In the rows, zero is written as 128.
Each row is followed by its group and then its class within the group.
[127  99 127 101 146 145 150  32 127 138 112 160  91 125 135 142 101 162
 143 140 156 131  87 101 121  83 121 154 125 149 120 153 117 134 143 154
 139 142 109 143 121 168 121 148 129 112 117 122 133 134 140  92 127 147
 165 161 116 127 129 120 119 141 128 116 146 122 154 127 165 141 122 142
 117 118 149 162 118  83 104  95 142 120 127  98 164 113 124 134 109 124
 146 135 108 103 121 145 115 138 160 104 117  93 151 142 141 121 136 126
 130 135  91 145 143 110 115 144 121 119 138 159 142 106 137 158 141 135
 117 116  84 166 163 123 128 111 120 143 122 127 132 110  84 113 127 122
 121 127  99  71 128 136 164  93 121 146 121 156 136 126 152 118 153 144
 141 138] => <61> (20)
[125 101 129  98 148 161 130  51 128 146 121 158  91 129 137 143 139 158
 177 138 155 115 100  92 125  71 125 128 143 135 123 155 130 149 138 162
 135 110 108 156 133 166 139 155  90 126 111 127 131 160 147 125 132 147
 159 159 119 114 131 132 120 142 124 113 150 110 159 147 170 124 120 133
 131  97 139 177 117  90 105 104 153 118 129  94 192 118 124 160 125 122
 176 149 120 106 124 142 113 126 163 112 127 117 144 144 131  97 136 127
 126 130 117 130 144 119 113 128 128 101 126 139 134 120 152 156 158 138
 103 101  83 157 127 116 130 120 134 131 122 130 117 108  64 132 148 108
 120 127 148  77 137 143 150 120 123 132  98 136 126 132 158 126 123 148
 134 132] => <61> (20)
[135 110 146 107 136 150 152  47 123 131 106 151  86 150 125 117  90 159
 150 165 147 144  72 114 130  86 105 156 145 136 116 158 128 137 156 153
 122 162 116 147 121 167 127 146  87 106 122 127 134 125 138  93 127 159
 175 156 109 104 131 119 120 123 136 115 128 123 163 136 153 147 135 142
 123 114 170 144 110  78 108  91 145 124 110 108 157 123 132 125 111 119
 130 129  99 121 111 155 125 137 168 109 111  95 154 146 165 125 135 116
 144 145  96 179 127 123 111 164 122  92 138 139 140  95 129 150 137 132
 123 125  64 180 175 136 111 102 106 152 127 128 149 107  96 104 123 134
 124 138 103  69 115 160 130  99 120 128 122 156 145 117 153 146 144 143
 145 141] => <61> (19)
[134 168 153 164 106 140 102 130 120 117 137 134 103 170 114 104  94 105
 115 145 124 148 171 161 155 156  91 140 116 134  83 101 118 114 129 120
 101 140 126 130  78 135 134 153 113 174 130 111 167  82 130 111 143 176
 163 119 121 136 120 133 124  74 156 152  61 143  64 149 166 137 149 130
  97 153 117  82 173 147 143 153  88 126 122  95  73 141 167 113 143 131
 123 124 130 121 105 137 141 170 124 144 182 107 136 120 145 165  94  71
 135 101 136 154 153 129 110 136 126 126 166 115 124 137 124 129 136 136
 124 143 131 137 135 115 130 115  88 140 142 143 121 133 238 144 137 156
 112 115 140 195 165 215  99 125 113  89 120 118 160 133  96 146 101 156
 144 127] => <66> (26)
[128 108 144 109 145 168 145  54 132 133 111 167  98 144 135 126 121 153
 155 154 145 121  94 119 122  78 129 137 149 129 143 144 125 150 140 149
 134 126 105 154 132 161 122 155 102 123 103 122 134 138 147 121 130 151
 165 153 124 114 135 139 124 115 133 111 134 121 140 143 172 130 126 133
 125 101 158 167 122  91 101  96 147 130 127 101 193 118 134 145 111 124
 165 135 114 121 114 145 124 120 166 106 129 108 147 142 154  97 129 137
 139 140 112 155 133 118 129 139 138  91 137 148 132 115 139 145 164 136
 111 106  69 176 139 128 121 110 117 139 121 143 129 106  89 120 122 113
 128 138 100  80 127 144 146 122 109 108 103 139 139 130 154 129 131 157
 114 136] => <61> (20)
[133 194 155 175 117 144  96 148 120 121 134 136 110 155 119 106 111  94
 117 141 134 139 184 161 165 158  92 136 112 133  93  93 115 125 119 121
 111 118 126 118  75 134 134 150 118 187 120 112 164  98 133 138 140 172
 159 112 126 136 111 154 123  55 146 158  68 140  48 163 175 129 150 129
  90 144 120  76 164 152 144 146  76 125 130  90  84 139 163 134 157 134
 130 134 133 127 111 130 144 164 112 149 196 121 133 150 138 169  96  86
 132 108 151 135 127 124 110 128 123 132 155 117 127 155 139 126 143 140
 122 139 147 144 127 115 136 119  94 132 123 130 104 138 237 160 146 169
 114 133 138 218 179 205  97 121 113  94 120 122 154 152  83 136  88 147
 139 119] => <66> (23)
[132 115 137 135 131 174 140  96 130 128 112 147 103 142 128 121 151 138
 140 152 142 121 120 130 139 106 122 114 152 121 152 134 128 146 129 132
 121 112 112 149 134 145 129 146 142 133 114 119 144 141 151 129 126 145
 159 145 131 105 136 144 124 114 130 120 120 124 139 153 143 127 125 121
 133  93 155 197 113 114 108 106 129 118 126 112 183 125 138 150 122 126
 163 149 121 133 123 136 136 106 147 114 134 134 130 128 149 100 122 138
 146 118 126 163 131 118 134 127 136  93 131 145 133 138 136 127 151 116
 134  98 103 159 141 134 126 127 116 135 133 131 125 115 106 105  91 118
 123 130 112 104 122 138 139 125 119 101  98 127 143 127 146 132 114 153
 115 131] => <61> (19)
[133 144 168 156 120 139 123 123 145 106 132 128 102 153 112 105  93 123
 108 166 123 150 151 161 154 151 102 142 130 139  80  99 111 121 129 120
 119 153 120 121  93 141 117 144 139 153 126 125 157  74 123 103 151 147
 167 127 126 133 138 132 146  80 139 140  76 149  72 132 151 143 138 124
  99 156 150  88 132 130 141 137  89 123 110 110  75 144 161 101 140 132
 112 120 116 128 110 142 148 147 132 133 170  84 132 112 162 160  96  90
 152 101 119 176 130 117 121 140 111 119 158 140 137 129 121 135 132 128
 152 142 121 147 155 115 125 102  72 154 137 128 150 128 225 139 141 157
 130 128 123 175 138 190  99 132 112  86 132 136 153 131 105 140 112 150
 148 138] => <66> (23)
[145 133 161 158 121 132 123 103 121 113 113 141 113 141 112  93 107 121
 115 166 138 142 144 168 154 143  89 152 129 136 104 128 100 123 135 131
 116 157 123 129  94 127 123 149 132 150 122 116 163  81 129  91 133 167
 163 120 118 131 112 146 126  73 149 143  75 147  66 143 149 139 137 131
 101 149 141  79 137 124 129 123  96 128 108 112 109 139 168 109 129 138
 106 116 116 131 107 148 146 143 131 122 186  87 146 124 165 157 115 101
 155 119 115 186 140 116 120 151 134 116 148 145 138 128 153 122 129 127
 148 133 116 174 168 138 123  99  96 137 130 114 127 119 212 133 140 171
 118 131 113 175 143 183 104 133 112 100 146 142 142 140 114 131 119 151
 136 116] => <66> (26)
[130 101 126  75 155 126 151   4 126 147 102 153  89 133 133 134  78 161
 167 155 164 124  66  90 122  80  98 167 136 149  94 182 121 142 152 156
 136 160 116 161 115 189 124 148  72 102 126 116 123 135 151  91 129 157
 173 170  90 114 123 108 112 150 131 121 155 114 173 130 170 161 124 163
 110 125 144 166 125  73 100  91 149 134 121  84 163 115 125 132 101 112
 137 131  94 100 105 158 101 140 166 110 111  89 195 160 136 127 153  85
 127 143  74 148 157  93  84 154 110  97 142 152 135  81 139 174 141 139
 116 126  53 169 165 120 113 109 133 148 120 133 131 106  72 122 123 127
 113 124 101  52 143 155 143 151 122 147 125 163 142 134 176 131 185 122
 160 140] => <61> (20)
[118 108 142 102 139 129 146  48 134 136 126 153  80 145 127 131 100 144
 168 134 150 135  89 106 116  91 121 149 138 139 105 134 127 135 146 150
 128 140 121 143 120 165 129 148  92 114 122 124 123 122 137  95 135 145
 163 158 104 110 145 112 132 135 133 121 138 121 166 123 163 139 123 133
 129 117 155 175 120  77 112  99 138 114 119 105 134 128 113 127 120 117
 146 138 110 108 123 153 114 125 160 120 122 103 147 143 156 127 123 113
 134 143  93 155 144 120 122 157 125 101 143 137 142 106 124 165 147 127
 110 124  81 151 163 118 127 114 100 158 122 130 153 105  84 121 154 116
 136 121 105  80 126 164 137 137 113 134 115 147 148 116 151 134 139 145
 147 140] => <61> (19)
[142 122 160 143 139 114 119 106 128 106 124 141 113 140 115 100  77 118
 106 160 126 142 149 147 154 146  80 167 116 138  84 123 107 124 147 124
 125 159 127 118  85 142 114 139 136 147 124 119 160  75 117  89 139 151
 148 124 110 140 111 126 125  79 151 158  79 146  69 128 157 146 141 130
  87 174 126  73 145 129 137 141  85 133 119  99  59 141 159  89 136 154
  97  96 117 124 104 140 122 169 129 131 181  92 133 120 155 162 105  76
 138 105 109 158 146 115 103 148 127 130 134 139 130 115 131 137 114 130
 140 156 123 150 157 129 114 106  88 146 138 123 137 131 226 129 132 176
 126 133 126 181 157 189 104 135 115 110 135 137 140 127 102 127 128 138
 157 132] => <66> (26)
[137 141 167 158 129 135 122 128 137 112 124 147 117 132 112 103 122 117
 114 150 117 135 178 152 155 144 108 136 130 148  97 100 106 120 104 120
 130 134 128 127  85 148 126 148 147 166 107 120 155  86 132 138 139 147
 146 104 132 137 120 144 132  69 136 147  73 147  47 138 161 133 133 114
  88 153 124  83 145 149 135 150  77 127 129  96  83 142 163 109 126 134
 120 129 120 133 107 115 127 155 124 126 194 107 122 107 145 145  94  88
 133  85 130 152 137 117 115 119 141 136 156 149 145 146 124 126 150 153
 142 133 134 161 133 126 140 115  87 140 129 137 123 134 237 153 147 165
 128 126 119 213 160 182 114 112 117 107 134 116 146 141  90 116  85 141
 143 123] => <66> (23)
[140 151 158 126 128 114 124  82 118 118 119 122 104 138 117  81  71 130
 113 154 130 141 134 135 142 134  85 178 114 149  85 137 101 111 144 134
 124 169 125 119  73 156 129 145 111 148 131 122 155  86 122  93 142 152
 162 134 100 147 110 124 116  83 143 145  85 145  78 129 165 151 145 145
  81 167 125  87 145 111 127 135  90 133 112  90  75 139 155  93 119 132
  88 108 118 122 101 142 130 165 135 124 166  86 139 132 156 166 118  73
 130 113  88 164 148 110 101 152 119 129 154 146 138 112 144 142 121 138
 134 144 104 156 152 129 119 107 103 146 128 126 128 105 212 133 130 174
 126 133 122 164 158 186 112 118 108 127 153 138 133 143 115 119 141 135
 160 136] => <66> (23)
[146 135 166 148 115 128 134  87 125 120 105 134 114 138 110  98  80 129
 107 178 137 141 129 160 152 131  92 162 126 136  96 131 102 131 135 132
 124 163 119 123  92 145 116 150 129 142 111 126 167  76 124  87 132 158
 166 121  99 140 107 143 117  75 137 136  78 155  72 132 152 147 145 140
  94 158 136  85 128 118 125 123  93 143 120  93  95 134 160  99 125 137
  94 120 108 124  96 141 145 176 132 107 159  76 152 122 165 154 121  87
 143 108  99 194 151 114 123 148 137 110 159 160 138 121  73 128 135 135
 139 130  98 182 171 146 111  98  88 136 127 125 145 122 215 125 129 157
 120 138 107 156 144 180 113 122 108 107 144 147 135 140 116 119 137 141
 145 141] => <66> (23)
[140 152 195 159 116 134 108 120 125 107 127 134 113 161 114  95 101 115
 111 168 132 148 151 166 156 149  89 140 124 138 101 109  77 122 131 123
 119 149 121 116  86 128 120 146 128 162 126 117 162  85 126 107 134 162
 159 117 124 134 120 139 134  82 144 144  84 147  75 137 144 140 142 138
 103 151 131  77 141 130 131 134  96 127 114 109  87 137 160 106 132 143
  82 122 121 136 106 138 143 165 124 127 166 103 125 112 153 159 111  93
 136 108 126 180 124 122 118 141 129 115 155 131 129 141 130 118 133 133
 137 142 127 156 146 132 125 103  93 140 136 126 131 125 209 134 131 152
 125 128 129 177 139 192 100 133 114  92 137 136 148 122  98 134 118 139
 136 125] => <66> (23)
[126  96 129  94 143 162 185  29 134 148  95 155  83 137 136 135 127 158
 177 152 156 140  79  98 119  71 132 136 149 136 130 162 123 156 140 152
 134 115 108 160 145 179 130 160  83 112 114 119 118 159 153 113 134 157
 167 176 120 105 135 134 120 141 127 107 147 116 173 139 162 133 116 139
 130  90 154 181 108  82  93  85 170 114 120 108 208 115 123 165 113 116
 177 146 115 110 124 149 114 118 176 105 111 108 149 139 158  95 140 147
 136 137 105 158 142 119 125 142 127  80 132 154 137 109 138 158 157 133
 104  99  71 177 160 130 117 112 130 135 126 124 129  97  22 121 121 113
 115 128 116  45 122 132 148 117 121 134 123 136 131 126 170 131 142 144
 123 141] => <61> (20)
[137 149 164 169 119 139 121 145 128 105 115 133 118 145 106  99 118 110
 103 144 112 134 164 166 163 148  99 127 134 128 107 107 115 119 120 112
 126 137 120 116  96 128 114 146 145 163 118 117 160  76 120 121 133 154
 153 103 132 133 121 150 130  67 145 149  71 146  59 152 140 128 149 128
 105 144 140  72 142 154 141 137  91 122 125 108  95 141 151 109 141 142
 118 126 128 139 112 119 147 151 116 135 178 113 126 106 158 152  93 104
 145  98 140 169 133 117 123 136 144 118 152 136 137 141 136 117 137 134
 140 127 140 155 143 143 134 116  94 132 133 130 126 133 229 134 135 157
 127 127 133 195 137 174  98 123 108  97 130 142 145 134  80 130 109 147
 129 129] => <66> (23)
[149 132 166 151 129 129 143  80 122 106  89 139 118 140 110  89  90 129
  99 175 133 137 126 160 170 137  75 160 129 138 103 129 107 126 139 129
 128 170 120 127  91 151 116 204 132 136 114 114 177  75 127  93 127 166
 172 123 118 131 105 159 138  80 148 131  79 155  69 127 148 149 137 141
  89 153 144  80 123 118 111 116  94 128 111  95 103 133 158  96 113 136
  93 114 105 130  94 136 147 171 142 107 170  80 128 125 179 158 120  81
 148 114  89 196 134 118 109 158 128  96 170 149 140 113 131 123 128 134
 156 139 100 190 165 151 129 101  98 152 133 126 136 121 215 113 126 164
 112 134 110 158 133 174 112 122 112 100 154 142 147 138 110 139 144 144
 146 138] => <66> (26)
[152 144 150 145 121 114 128 125 128 106 121 134 124 136 119 105  92 111
  94 143 118 135 141 149 158 151  94 150 123 140  95 122 108 113 139 111
 124 170 136 116  91 129 122 131 140 142 130 116 156  84 111 105 120 139
 141 115 118 143 118 128 128  86 144 146  83 146  72 124 136 144 137 126
 106 163 126  77 129 131 131 134  96 131 124  72  67 136 140  88 134 136
  87 111 117 133 126 133 131 157 119 129 159 106 132 126 155 170 119  95
 137 116 116 157 129 117 116 143 129 138 155 130 137 124 123 123 117 138
 138 157 130 132 148 136 128 113 102 139 123 123 144 151 209 129 141 165
 125 132 127 171 141 167 109 128 114 119 151 141 137 127 101 134 129 139
 140 130] => <66> (23)
